Here is a tiny trained network, its code and every weight. The questions are about switching its units off for an input and a class, where a switched-off unit gives its printed mean instead of its output.

import numpy as np


def w(rows, s, z=0):
    codes = np.array(rows[::2]) - 128.0
    scale = np.full(codes.shape[1], s)
    scale[-1] = z or s
    return codes * scale


def norm(h):
    return h / np.sqrt((h * h).mean(-1, keepdims=True) + 1e-5)


def f(y):
    return np.maximum(y, 0)


def log_softmax(a):
    a = a - a.max(-1, keepdims=True)
    return a - np.log(np.exp(a).sum(-1, keepdims=True))


def net(x, mask):
    res = np.array(x, float).reshape(1, 8) / 4 @ E
    u = 0
    for l in range(4):
        y = f(norm(res) @ A[l][:, :-1].T + A[l][:, -1])
        res = res + np.where(mask[u : u + 8], y, B[l][:, -1]) @ B[l][:, :-1]
        u += 8
    return log_softmax(norm(res)[-1] @ U[:, :-1].T + U[:, -1])


A, B = {}, {}
E = w([
[134,172,163,122,99,44,69,94,108],'x0',
[243,164,71,150,185,100,65,82,88],'x1',
[57,75,23,165,181,134,142,222,4],'x2',
[87,154,86,126,207,204,71,106,211],'x3',
[132,170,95,224,129,175,124,164,145],'x4',
[230,90,184,129,85,211,87,160,74],'x5',
[37,81,158,181,116,68,43,91,85],'x6',
[120,216,177,123,90,96,78,212,139],'x7',
],0.0046)
A[0] = w([
[143,149,115,177,157,176,137,170,64,4],'0.n0',
[73,80,88,83,149,98,220,126,75,203],'0.n1',
[103,126,79,217,70,128,161,190,52,34],'0.n2',
[119,153,140,167,113,130,124,215,169,48],'0.n3',
[152,59,124,162,192,246,141,100,124,131],'0.n4',
[69,62,228,128,75,113,130,50,134,79],'0.n5',
[66,1,76,115,190,137,237,218,126,131],'0.n6',
[161,155,118,100,87,101,180,83,138,116],'0.n7',
],0.0053,0.0028)
B[0] = w([
[168,114,81,170,161,124,91,87,117,161],'0.n0',
[153,96,141,114,140,140,173,190,186,235],'0.n1',
[77,53,83,174,185,144,84,127,136,197],'0.n2',
[102,164,188,167,144,148,160,128,162,163],'0.n3',
[172,162,58,129,117,179,74,125,104,227],'0.n4',
[157,109,162,122,35,104,137,32,174,198],'0.n5',
[104,91,134,157,168,131,253,187,183,255],'0.n6',
[191,155,155,109,128,114,192,118,127,182],'0.n7',
],0.0066,0.004)
A[1] = w([
[99,161,110,246,130,149,145,141,137,84],'1.n0',
[144,163,133,93,200,67,89,78,129,10],'1.n1',
[80,100,190,199,123,72,144,150,57,142],'1.n2',
[80,124,186,135,86,81,81,86,169,1],'1.n3',
[62,181,162,135,84,178,99,207,170,77],'1.n4',
[98,168,104,82,172,3,115,145,128,161],'1.n5',
[150,23,110,79,127,171,163,145,114,125],'1.n6',
[99,139,116,159,114,195,166,156,76,86],'1.n7',
],0.0062,0.0031)
B[1] = w([
[98,76,119,156,194,23,131,96,157,222],'1.n0',
[115,167,128,241,190,8,150,202,233,169],'1.n1',
[119,47,13,119,104,172,72,165,123,218],'1.n2',
[43,21,97,183,113,209,94,73,139,190],'1.n3',
[113,206,253,162,100,170,129,193,139,211],'1.n4',
[219,213,62,168,237,126,79,141,177,214],'1.n5',
[101,203,61,208,199,105,152,212,245,254],'1.n6',
[119,32,146,179,106,17,64,144,182,189],'1.n7',
],0.0053,0.0033)
A[2] = w([
[150,116,197,102,74,86,128,94,138,90],'2.n0',
[72,78,155,122,83,161,118,55,125,59],'2.n1',
[127,110,101,146,115,112,51,193,2,77],'2.n2',
[39,106,143,90,58,127,63,71,126,45],'2.n3',
[96,202,145,115,115,181,141,139,134,4],'2.n4',
[139,133,52,164,179,117,123,111,165,184],'2.n5',
[39,130,173,130,145,159,150,141,130,49],'2.n6',
[139,156,184,47,81,107,184,92,110,9],'2.n7',
],0.0075,0.003)
B[2] = w([
[114,102,78,117,65,96,203,98,177,171],'2.n0',
[85,147,190,128,84,129,84,44,201,153],'2.n1',
[209,169,44,79,63,180,35,63,59,172],'2.n2',
[64,81,148,170,100,217,107,2,150,154],'2.n3',
[119,84,106,88,134,208,174,161,118,145],'2.n4',
[62,76,107,112,150,143,141,193,50,255],'2.n5',
[194,170,209,71,143,148,154,141,105,157],'2.n6',
[199,86,140,115,90,61,147,129,86,154],'2.n7',
],0.0069,0.0068)
A[3] = w([
[34,253,214,134,119,166,116,191,168,1],'3.n0',
[119,176,95,10,240,218,120,36,156,16],'3.n1',
[92,221,37,123,217,23,143,100,165,73],'3.n2',
[96,196,84,54,205,38,151,93,141,72],'3.n3',
[154,185,180,150,178,52,25,28,132,57],'3.n4',
[162,235,131,188,217,53,134,213,112,57],'3.n5',
[130,85,194,8,134,14,118,124,141,131],'3.n6',
[163,166,160,98,131,94,228,144,120,108],'3.n7',
],0.0055,0.0017)
B[3] = w([
[196,226,235,149,158,185,95,197,154,221],'3.n0',
[150,150,50,160,118,180,2,163,35,197],'3.n1',
[44,72,178,154,142,44,96,181,27,246],'3.n2',
[159,104,197,208,160,83,54,198,66,192],'3.n3',
[81,64,95,142,235,129,207,213,183,203],'3.n4',
[108,157,210,177,133,59,134,9,129,252],'3.n5',
[98,157,42,132,187,16,173,159,108,179],'3.n6',
[186,191,189,116,124,210,135,163,157,214],'3.n7',
],0.0058,0.0033)
U = w([
[122,210,204,199,194,50,67,201,109,108],'0',
[31,20,21,223,225,94,137,234,122,224],'1',
[28,90,199,144,29,122,90,7,206,152],'2',
[67,176,163,69,127,152,159,109,2,2],'3',
[223,151,14,76,86,203,15,103,12,178],'4',
[66,137,153,19,119,133,192,187,91,8],'5',
[181,198,213,89,119,223,222,211,226,205],'6',
[236,164,181,50,30,2,250,71,170,100],'7',
],0.0085,0.0061)

Each question gives the input, the list of numbers given to net, and the class t.
The units are the neurons (one row each of A and B). Each row of codes is followed by its name. A weight is (code - 128) times the scale printed after its matrix; where a second scale follows, it is the last column's (A, B and U).
mask holds one flag per neuron, layer by layer. A switched-off neuron (its flag False) gives its mean, the last column of its row in B, instead of its output. The means were averaged over made-up inputs and are rounded, as every weight is.
A unit's drop is (log p(t) with every unit on - log p(t) with that unit switched off) / (log p(t) with every unit on - log p(t) with every unit switched off).
The circuit of an input: a set's keep is (log p(t) with only the set's units on - log p(t) with every unit switched off) / (log p(t) with every unit on - log p(t) with every unit switched off). Starting from the 12 units with the biggest drops (on a tie, the unit counted first), units are removed one at a time, each time the one whose removal leaves the highest keep (on an exact tie, the one counted first), for as long as the keep stays at least 0.8.
circuit, biggest first: the units of the circuit, biggest drop first
top k neurons: the k neurons with the biggest drops, biggest first
k most important neurons of layer l: the k neurons of layer l with the biggest drops, biggest first
drop when u is switched off: that unit's drop, to one decimal
input [3,-8,-1,8,0,0,1,3], class 6: top 3 neurons	1.n4, 3.n0, 2.n6
input [-1,-2,-6,-4,4,1,-7,-5], class 7: 2 most important neurons of layer 1	1.n5, 1.n2
input [-3,-4,3,-3,4,8,-2,8], class 0: most important neuron of layer 2	2.n5
input [-6,4,2,4,-8,-6,-7,7], class 0: circuit, biggest first	3.n5, 3.n3, 1.n5
input [5,6,-2,-1,8,0,-8,1], class 7: circuit, biggest first	3.n5, 0.n2, 3.n0
input [-4,-7,-7,-1,-4,-7,-2,0], class 7: 2 most important neurons of layer 0	0.n5, 0.n7
input [2,-6,3,-7,-1,7,7,3], class 2: 2 most important neurons of layer 0	0.n5, 0.n4
input [-8,-5,1,4,-3,-8,-6,-4], class 6: circuit, biggest first	0.n1, 2.n6
input [0,1,0,2,7,5,1,5], class 0: circuit, biggest first	1.n4, 1.n0, 3.n5
input [6,-5,7,5,4,-6,-8,4], class 6: circuit, biggest first	1.n4, 3.n0
input [2,7,1,-6,-8,3,-7,-5], class 6: circuit, biggest first	3.n7, 1.n6
input [7,2,-7,-3,4,3,4,0], class 2: top 2 neurons	1.n3, 2.n3
input [-5,7,-3,6,7,5,5,1], class 4: top 2 neurons	0.n4, 0.n6
input [4,-4,-2,-7,4,-3,4,-7], class 2: circuit, biggest first	0.n5
input [-6,-3,-5,5,0,5,-6,-5], class 1: circuit, biggest first	3.n1, 3.n0
input [4,5,8,6,8,6,-3,6], class 4: top 3 neurons	2.n2, 0.n6, 1.n6
input [6,-3,2,3,6,-3,6,-2], class 2: 2 most important neurons of layer 0	0.n6, 0.n5
input [6,-4,-8,2,6,3,-8,-8], class 7: top 2 neurons	1.n6, 0.n6
input [-2,2,2,4,5,8,1,-3], class 4: top 2 neurons	0.n4, 2.n2
input [-5,8,-2,-4,-6,5,8,-2], class 4: circuit, biggest first	2.n2
input [2,1,-8,0,-5,8,-4,-6], class 7: 2 most important neurons of layer 2	2.n7, 2.n0
input [-8,-7,2,7,2,1,5,-1], class 6: 2 most important neurons of layer 1	1.n4, 1.n2
input [8,-8,7,-5,-5,-3,-8,7], class 6: 2 most important neurons of layer 1	1.n4, 1.n0
input [4,-3,-7,-4,-7,7,4,7], class 2: 2 most important neurons of layer 2	2.n3, 2.n1
input [8,-7,3,0,6,-5,-3,4], class 0: 2 most important neurons of layer 0	0.n2, 0.n5
input [-3,-5,-1,3,-8,-8,-5,1], class 6: 3 most important neurons of layer 0	0.n1, 0.n6, 0.n2
input [-3,0,-2,7,2,4,-6,-1], class 4: most important neuron of layer 3	3.n1
input [3,-2,2,3,6,-5,-3,2], class 0: drop when 1.n0 is switched off	0.2
input [-5,-5,-5,-1,5,-4,4,2], class 2: drop when 0.n5 is switched off	0.4
